Below are the code and all the weights of a small trained network. Each question names an input and a target symbol and asks about switching units off, where a switched-off unit gives its printed mean instead of its output.

import numpy as np


def w(rows, s, z=0):
    codes = np.array(rows[::2]) - 128.0
    scale = np.full(codes.shape[1], s)
    scale[-1] = z or s
    return codes * scale


def f(y):
    return y / 2 * (1 + np.tanh(0.7978845608 * (y + 0.044715 * y**3)))


def softmax(a):
    e = np.exp(a - a.max(-1, keepdims=True))
    return e / e.sum(-1, keepdims=True)


def log_softmax(a):
    a = a - a.max(-1, keepdims=True)
    return a - np.log(np.exp(a).sum(-1, keepdims=True))


def net(x, mask):
    ids = ['αβγδζηθλμξστφ'.index(c) for c in x.split()]
    T = len(ids)
    res = E[ids] + P[:T]
    r = res
    for j in range(3):
        rows = slice(2 * j, 2 * j + 2)
        q, k, v = (r @ M[0][rows].T for M in (Q, K, V))
        z = softmax(np.where(np.tri(T) > 0, q @ k.T / 2**0.5, -1e9)) @ v
        o = O[0][rows]
        res = res + np.where(mask[j], z, o[:, -1]) @ o[:, :-1]
    y = f(res @ A[0][:, :-1].T + A[0][:, -1])
    res = res + np.where(mask[3:7], y, B[0][:, -1]) @ B[0][:, :-1]
    return log_softmax(res[-1] @ U[:, :-1].T + U[:, -1])


Q, K, V, O, A, B = {}, {}, {}, {}, {}, {}
E = w([
[175,84,108],'α',
[121,192,109],'β',
[113,105,74],'γ',
[126,129,113],'δ',
[131,131,154],'ζ',
[196,134,86],'η',
[46,183,133],'θ',
[127,218,115],'λ',
[187,131,86],'μ',
[107,30,196],'ξ',
[139,139,13],'σ',
[155,180,167],'τ',
[120,242,250],'φ',
],0.02)
P = w([
[177,10,1],'0',
[165,20,4],'1',
[140,38,38],'2',
[136,50,45],'3',
[140,62,65],'4',
[133,68,60],'5',
[133,72,71],'6',
],0.0023)
Q[0] = w([
[131,71,61],'head 1',
[148,70,98],'head 1',
[136,154,222],'head 2',
[75,123,110],'head 2',
[163,248,122],'head 3',
[30,209,177],'head 3',
],0.016)
K[0] = w([
[113,179,77],'head 1',
[185,111,32],'head 1',
[70,102,67],'head 2',
[94,130,138],'head 2',
[199,250,172],'head 3',
[107,203,89],'head 3',
],0.016)
V[0] = w([
[188,89,108],'head 1',
[134,51,123],'head 1',
[136,146,146],'head 2',
[177,82,87],'head 2',
[12,157,70],'head 3',
[58,39,248],'head 3',
],0.012)
O[0] = w([
[232,93,116,202],'head 1',
[2,79,36,175],'head 1',
[180,204,109,125],'head 2',
[103,28,181,115],'head 2',
[12,196,24,194],'head 3',
[10,177,145,248],'head 3',
],0.0061,0.0018)
A[0] = w([
[172,121,47,3],'neuron 1',
[53,181,90,225],'neuron 2',
[75,159,196,114],'neuron 3',
[65,254,193,45],'neuron 4',
],0.0093,0.0048)
B[0] = w([
[218,247,32,171],'neuron 1',
[119,68,218,254],'neuron 2',
[143,177,87,180],'neuron 3',
[159,169,60,215],'neuron 4',
],0.011,0.0097)
U = w([
[166,149,247,110],'α',
[131,81,146,121],'β',
[65,99,177,226],'γ',
[158,125,135,43],'δ',
[129,193,127,103],'ζ',
[65,68,34,109],'η',
[126,149,156,100],'θ',
[45,184,108,82],'λ',
[117,147,76,2],'μ',
[128,157,143,215],'ξ',
[165,126,142,69],'σ',
[101,107,131,107],'τ',
[110,105,163,108],'φ',
],0.014,0.0097)

Each question gives the input, a string of symbols that net reads in full, and the target symbol t.
The units are the heads (2 rows each of Q, K, V and O) and the neurons (one row each of A and B). Each row of codes is followed by its name. A weight is (code - 128) times the scale printed after its matrix; where a second scale follows, it is the last column's (O, A, B and U).
mask holds one flag per unit, heads first, then neurons. A switched-off unit (its flag False) gives its mean, the last column of its rows in O or B, instead of its output. The means were averaged over made-up inputs and are rounded, as every weight is.
A unit's drop is (log p(t) with every unit on - log p(t) with that unit switched off) / (log p(t) with every unit on - log p(t) with every unit switched off).
The circuit of an input: a set's keep is (log p(t) with only the set's units on - log p(t) with every unit switched off) / (log p(t) with every unit on - log p(t) with every unit switched off). Starting from all 7 units, units are removed one at a time, each time the one whose removal leaves the highest keep (on an exact tie, the one counted first), for as long as the keep stays at least 0.8.
units of the circuit, in order: the units of the circuit, biggest drop first
unit that matters most: the unit with the biggest drop
top k neurons: the k neurons with the biggest drops, biggest first
which heads matter: for each layer, one digit per head in row order, 1 if its drop is at least 0.15 and else 0, layers parted by /
drop of u: that unit's drop, to one decimal
input α φ μ γ ζ γ, target ζ: which heads matter -> 011
input θ τ γ θ ξ η, target γ: which heads matter -> 001
input ξ γ ζ, target γ: units of the circuit, in order -> [head 1; neuron 1; neuron 4]
input γ γ γ ζ, target γ: units of the circuit, in order -> [neuron 1; neuron 4]
input ξ τ γ γ γ α, target γ: which heads matter -> 001
input γ τ φ θ θ τ, target ζ: units of the circuit, in order -> [head 1; neuron 2; neuron 4]
input γ η γ θ σ μ, target σ: top 2 neurons -> [neuron 1; neuron 2]
input τ ζ θ ξ α γ, target γ: which heads matter -> 001
input η φ γ, target ζ: units of the circuit, in order -> [head 2; neuron 1]
input α θ μ α α, target β: units of the circuit, in order -> [head 3; head 2; head 1]
input θ δ φ τ, target ζ: which heads matter -> 100
input δ θ θ θ φ γ η, target ζ: which heads matter -> 010
input φ γ γ θ ξ γ γ, target γ: which heads matter -> 101
input γ γ λ ξ γ ξ σ, target γ: units of the circuit, in order -> [head 3; neuron 2]
input θ μ β γ σ, target μ: which heads matter -> 001
input τ φ γ σ, target ζ: units of the circuit, in order -> [head 2; neuron 1]
input γ μ ξ τ, target γ: which heads matter -> 110
input γ θ τ φ θ, target ζ: units of the circuit, in order -> [neuron 4; head 1]
input η η γ δ φ, target ζ: top 3 neurons -> [neuron 4; neuron 3; neuron 2]
input γ γ γ μ θ γ δ, target η: unit that matters most -> head 3
input θ γ η, target σ: units of the circuit, in order -> [head 3]
input τ φ η, target ζ: top 2 neurons -> [neuron 1; neuron 2]
input σ θ τ, target α: top 2 neurons -> [neuron 4; neuron 1]
input τ θ η, target σ: drop of head 3 -> 0.9
input γ γ τ ξ ξ η δ, target γ: drop of neuron 4 -> 0.1
input α θ μ γ θ γ φ, target ζ: drop of neuron 3 -> 0.1
input φ γ θ θ σ θ, target ζ: drop of neuron 4 -> 1.2
